Here is a tiny trained network, its code and every weight. The questions are about switching its units off for an input and a class, where a switched-off unit gives its printed mean instead of its output.

import numpy as np


def w(rows, s, z=0):
    codes = np.array(rows[::2]) - 128.0
    scale = np.full(codes.shape[1], s)
    scale[-1] = z or s
    return codes * scale


def f(y):
    return np.maximum(y, 0)


def log_softmax(a):
    a = a - a.max(-1, keepdims=True)
    return a - np.log(np.exp(a).sum(-1, keepdims=True))


def net(x, mask):
    res = np.array(x, float).reshape(1, 3) / 4 @ E
    y = f(res @ A[0][:, :-1].T + A[0][:, -1])
    res = res + np.where(mask, y, B[0][:, -1]) @ B[0][:, :-1]
    return log_softmax(res[-1] @ U[:, :-1].T + U[:, -1])


A, B = {}, {}
E = w([
[169,55,96,81,92,228,95,215,107],'x0',
[217,137,254,142,143,151,51,100,50],'x1',
[170,232,66,161,18,212,113,106,106],'x2',
],0.012)
A[0] = w([
[127,140,132,73,169,127,79,196,134,90],'n1',
[79,81,164,105,190,59,157,179,114,198],'n2',
[139,155,130,113,135,105,86,159,160,83],'n3',
[101,102,85,112,166,118,205,159,159,215],'n4',
[176,133,239,151,145,111,1,138,95,210],'n5',
[121,64,116,62,112,169,129,230,145,174],'n6',
[86,127,164,119,124,137,202,71,183,118],'n7',
[156,230,56,185,45,170,147,88,135,211],'n8',
[161,199,221,147,183,100,97,63,71,252],'n9',
[111,53,57,65,128,200,128,209,124,190],'n10',
[187,51,163,113,148,127,49,233,93,174],'n11',
[152,160,80,146,96,131,157,137,144,129],'n12',
[97,131,29,124,108,172,127,181,139,151],'n13',
[189,116,188,159,104,93,131,109,101,56],'n14',
[55,230,90,245,124,111,123,98,143,248],'n15',
[151,151,147,112,62,121,98,173,137,169],'n16',
],0.01,0.0029)
B[0] = w([
[148,133,117,110,164,83,84,141,105,161],'n1',
[143,78,132,110,250,71,147,83,175,226],'n2',
[137,138,163,120,108,129,178,112,110,129],'n3',
[124,110,103,58,109,110,216,163,242,211],'n4',
[150,77,161,206,183,211,70,120,72,253],'n5',
[168,82,179,55,92,71,115,210,147,216],'n6',
[133,124,146,169,169,90,152,62,152,176],'n7',
[127,210,116,23,147,158,203,103,32,242],'n8',
[128,66,192,188,144,209,82,4,150,241],'n9',
[139,102,132,45,16,58,41,254,207,232],'n10',
[161,86,183,101,103,135,25,203,41,232],'n11',
[110,172,81,106,107,116,190,131,124,171],'n12',
[93,240,168,104,67,131,180,239,213,207],'n13',
[126,131,164,173,134,182,90,147,124,178],'n14',
[241,191,28,203,172,97,174,43,109,223],'n15',
[44,133,113,113,122,193,38,211,98,167],'n16',
],0.0076,0.017)
U = w([
[156,153,95,199,99,112,153,52,154,79],'0',
[123,48,95,131,203,63,198,105,200,151],'1',
[127,209,33,106,65,137,159,163,129,7],'2',
[155,95,166,167,168,254,79,112,106,199],'3',
[188,58,139,102,104,80,86,193,95,45],'4',
[57,162,146,89,19,139,149,193,220,101],'5',
[138,223,44,116,127,130,227,88,57,234],'6',
],0.0092,0.002)

Each question gives the input, the list of numbers given to net, and the class t.
The units are the neurons (one row each of A and B). Each row of codes is followed by its name. A weight is (code - 128) times the scale printed after its matrix; where a second scale follows, it is the last column's (A, B and U).
mask holds one flag per neuron, in row order. A switched-off neuron (its flag False) gives its mean, the last column of its row in B, instead of its output. The means were averaged over made-up inputs and are rounded, as every weight is.
A unit's drop is (log p(t) with every unit on - log p(t) with that unit switched off) / (log p(t) with every unit on - log p(t) with every unit switched off).
The circuit of an input: a set's keep is (log p(t) with only the set's units on - log p(t) with every unit switched off) / (log p(t) with every unit on - log p(t) with every unit switched off). Starting from the 12 units with the biggest drops (on a tie, the unit counted first), units are removed one at a time, each time the one whose removal leaves the highest keep (on an exact tie, the one counted first), for as long as the keep stays at least 0.8.
units of the circuit, in order: the units of the circuit, biggest drop first
unit that matters most: the unit with the biggest drop
k most important neurons: the k neurons with the biggest drops, biggest first
drop of u: that unit's drop, to one decimal
input [6,-3,-3], class 5: unit that matters most -> n13
input [-3,0,1], class 6: 2 most important neurons -> (n5; n10)
input [-5,3,-7], class 3: 2 most important neurons -> (n9; n5)
input [3,2,4], class 2: 2 most important neurons -> (n9; n8)
input [6,-1,8], class 5: 3 most important neurons -> (n13; n10; n15)
input [-2,1,-3], class 1: 2 most important neurons -> (n11; n2)
input [-1,-6,4], class 6: 2 most important neurons -> (n8; n15)
input [-3,2,-5], class 3: 2 most important neurons -> (n9; n4)
input [7,-1,1], class 5: 2 most important neurons -> (n13; n5)
input [2,2,5], class 6: 2 most important neurons -> (n8; n10)
input [0,-8,8], class 6: 2 most important neurons -> (n8; n15)
input [8,2,6], class 5: drop of n13 -> 0.3
input [6,0,1], class 5: drop of n15 -> 0.3
input [-3,0,0], class 0: drop of n5 -> 0.1
input [-8,1,6], class 6: units of the circuit, in order -> (n8)
